Below is a small trained network, with its code and all its weights. Each question gives an input and a class and asks what happens when units are switched off, that is, made to give their printed mean instead of their output.

import numpy as np


def w(rows, s, z=0):
    codes = np.array(rows[::2]) - 128.0
    scale = np.full(codes.shape[1], s)
    scale[-1] = z or s
    return codes * scale


def f(y):
    return y / 2 * (1 + np.tanh(0.7978845608 * (y + 0.044715 * y**3)))


def log_softmax(a):
    a = a - a.max(-1, keepdims=True)
    return a - np.log(np.exp(a).sum(-1, keepdims=True))


def net(x, mask):
    res = np.array(x, float).reshape(1, 4) / 4 @ E
    y = f(res @ A[0][:, :-1].T + A[0][:, -1])
    res = res + np.where(mask, y, B[0][:, -1]) @ B[0][:, :-1]
    return log_softmax(res[-1] @ U[:, :-1].T + U[:, -1])


A, B = {}, {}
E = w([
[91,75,102,179,152,156],'x0',
[113,168,89,124,247,91],'x1',
[128,132,123,128,129,131],'x2',
[18,177,75,120,61,60],'x3',
],0.013)
A[0] = w([
[105,162,147,105,207,147,62],'n1',
[97,186,53,122,214,132,53],'n2',
[120,72,32,163,143,166,47],'n3',
[223,108,196,167,197,186,167],'n4',
[246,237,162,2,114,71,3],'n5',
[132,33,66,225,144,134,60],'n6',
],0.011,0.005)
B[0] = w([
[153,142,175,118,31,220,160],'n1',
[202,169,131,166,20,193,181],'n2',
[151,89,38,2,147,64,149],'n3',
[109,177,88,211,74,65,252],'n4',
[185,60,44,92,120,105,197],'n5',
[159,75,17,120,103,162,169],'n6',
],0.0099,0.016)
U = w([
[167,104,55,59,136,120,90],'0',
[138,151,115,126,118,136,252],'1',
[156,113,162,125,51,192,113],'2',
[93,199,84,150,105,65,82],'3',
[123,153,128,143,172,130,193],'4',
[125,127,192,103,212,151,89],'5',
[139,117,178,95,212,182,89],'6',
[136,179,179,118,248,139,97],'7',
],0.015,0.017)

Each question gives the input, the list of numbers given to net, and the class t.
The units are the neurons (one row each of A and B). Each row of codes is followed by its name. A weight is (code - 128) times the scale printed after its matrix; where a second scale follows, it is the last column's (A, B and U).
mask holds one flag per neuron, in row order. A switched-off neuron (its flag False) gives its mean, the last column of its row in B, instead of its output. The means were averaged over made-up inputs and are rounded, as every weight is.
A unit's drop is (log p(t) with every unit on - log p(t) with that unit switched off) / (log p(t) with every unit on - log p(t) with every unit switched off).
The circuit of an input: a set's keep is (log p(t) with only the set's units on - log p(t) with every unit switched off) / (log p(t) with every unit on - log p(t) with every unit switched off). Starting from all 6 units, units are removed one at a time, each time the one whose removal leaves the highest keep (on an exact tie, the one counted first), for as long as the keep stays at least 0.8.
circuit, biggest first: the units of the circuit, biggest drop first
unit that matters most: the unit with the biggest drop
top k neurons: the k neurons with the biggest drops, biggest first
drop when u is switched off: that unit's drop, to one decimal
input [-6,-6,6,-7], class 3: unit that matters most => n4
input [4,5,3,-2], class 2: circuit, biggest first => (n2 n1)
input [2,6,4,4], class 2: top 2 neurons => (n2 n4)
input [-6,3,4,-1], class 0: top 2 neurons => (n5 n4)
input [3,5,-2,2], class 2: circuit, biggest first => (n2 n4)
input [0,7,1,-3], class 2: top 2 neurons => (n1 n2)
input [7,-4,2,-8], class 3: top 2 neurons => (n4 n5)
input [7,5,3,0], class 0: top 2 neurons => (n3 n6)
input [7,3,6,7], class 0: top 3 neurons => (n4 n3 n6)
input [2,-7,7,7], class 1: top 3 neurons => (n4 n2 n1)
input [-5,6,1,-7], class 3: top 2 neurons => (n4 n6)
input [-3,5,5,5], class 1: top 2 neurons => (n4 n2)
input [8,5,8,-7], class 0: top 2 neurons => (n3 n6)
input [1,-4,6,6], class 1: circuit, biggest first => (n4)
input [-6,-2,3,3], class 0: top 2 neurons => (n5 n4)
input [7,-4,-6,-5], class 0: top 2 neurons => (n6 n3)
input [-8,3,-6,-6], class 0: drop when n5 is switched off => 5.7
input [-1,0,-8,7], class 1: drop when n1 is switched off => -0.4
input [0,-3,8,5], class 1: drop when n1 is switched off => -0.1
input [-1,-2,1,2], class 4: unit that matters most => n4
